Rows, each with roughly how far along a hidden order it lies (0 to 12)
(in the rows, 128 means zero)
[149 126 155 129 161 129 107 136 147 136 142 128 157 107  95  96 135 160
 127 160 152 114 132 145 186 159 171 133  94 109 133 134 121  26 120 138
 147 129 111 115 113 170 165 201 148 152 108  91 117 121 154 121]  7
[141 128  94 132 164 121 106 121 138  47 154 153 121 131 201  75 143 129
 110 126 122 119 127 131  83 107 110 122 159 161  92 134 118  31 109 150
 116 126 105 133 137 184 139 137 130  91 100 125 115  90 132 121]  12
[148 122 154 129 115 123  90 132 161 107 151 140 143 106 147  92 147 160
 133 163 144 120 126 154 156 150 153 126 115 151 121 174 127  12  91 149
 139 132 112 125 149 226 169 183 165 136  71 101 135  74 158 122]  9
[119 109 141 132  73 107 154 145 126 115 148 115 128 121 174  98 135 125
 148 104 140 131 131 111 147 133 168 115 187 132 125 187 101 186 179 117
 128 106 142 122 158  91 117 175 124 101 111 175  78  84 123 128]  4
[113 135 168 127 157 149 113 161 134 198 107 127 149 106  80 142 120 137
 124 122 152 125 117 130 177 135 151 117  84 127 140 144 127 122 155  65
 131 132 113 114 101  58 136 174 128 136 166 114 109 130 141 144]  5
[138 117 120 132 134 123 163 132 127 143 147 131 165 130 121  74 137 137
 158 127 213 123 131 130 193 151 153 107 174 126 150 235  86 195 169 135
 130 122 145 104 118  77 173 170 124  89  86 158  74  70 147 128]  0
[127 138 137 128 194 144 132 127 140 140 125 151 149 129 119 134 128 104
 145  99 161 108 116 136 131 124 124 129  84 194 130 147 119 196 144  69
 106 159  99 124  98  26 113 147 126  76 161 138 147 125 128 131]  7
[147 132 124 130 222 137  99 143 148  66 127 159 149 126 167 101 143 123
 122 127 161 109 104 142  98 122  88 113 121 187 105 200 101  81 126  46
  95 141  85 118  78  96 151 157 131  48 111 110 127  84 142 133]  12

[123 130 128 120 134 116 125 130 134 156 157 120 163 126 134 146 128 158
 126 120 117 115 132 128 138 136 116 130 105 132 115 142 133 121 129 126
 156 118 139 134  85 150 116 115 154 139 143 111 134  40 158 119 127 122]  3
[142  90 116 127 132 131 137 155 175 119 171 149  77 117 145  99 148  41
 127 127 176 134 165 125 137 114 106 132 140 102 136 137 121 141 115 138
  97 148 139 127  79 160 126 139 155 116 157 191  99 235  60 143 113 138]  9
[138  93 123 119 115 137 148 157 162 123 156 158  70 121 136  92 147  61
 130 113 184 134 168 125 137 121 104 130 141 110 134 115 130 135 114 132
  81 141 139 121 129 164 126 134 168 120 157 188  95 255  57 153 112 135]  8
[120 119 159 100 115 125 142 119 110 170 143 126 162 125  88 153 119 218
 134 101  96 120 143 128 130 142 132 126 106 140 101  99 145 113 131 124
 132  86 132 125 198 150 117 104 185 149 158 115 118 173 147 140 137 113]  3
[115 127 158 107 127 125 139 119 140 166 129 124 165 127  88 154 112 222
 133 102  91 117 125 128 128 151 136 126 104 146 104 103 141 113 130 127
 139  86 134 126 201 145 116 105 168 140 153 107 131 112 151 134 135 112]  2
[115 139 154 117 141 129 132 112  81 170 127  97 176 134 103 145 109 247
 130 110  82 108 139 129 114 155 139 125 102 156 107 103 148 114 128 123
 155  98 128 125 221 130 116 108 149 138 142  85 144  50 185 120 145 116]  0
[142  91 120 127 138 125 127 159 214  94 209 174  73 110 131 110 147  41
 126 131 154 137 174 125 142 110 115 135 130  95 130 154 108 146 113 144
 106 162 150 135  21 165 127 153 154 105 169 217  94 255  37 146 108 135]  12
[144 101 118 125 136 128 136 155 210 102 196 165 100 112 136 100 145  34
 127 129 154 136 169 125 138 110 113 133 137  97 133 144 114 142 112 141
 104 151 148 132  49 159 126 150 158 107 166 204  98 239  56 138 109 136]  11
[122 119 146 108 110 121 142 125 130 166 153 132 152 125 121 139 131 174
 131 104 120 122 138 127 138 139 125 127 112 136 108 117 142 116 128 123
 130  98 138 125 170 153 118 100 179 143 153 117 121 161 137 137 126 118]  4
[121 123 152 103 118 122 138 122 123 169 194 129 161 127 106 150 122 204
 132 105 111 119 137 128 135 146 135 127 104 138 106 111 140 115 130 125
 142  93 135 127 171 152 117 102 176 149 154 110 125 167 153 136 136 116]  3
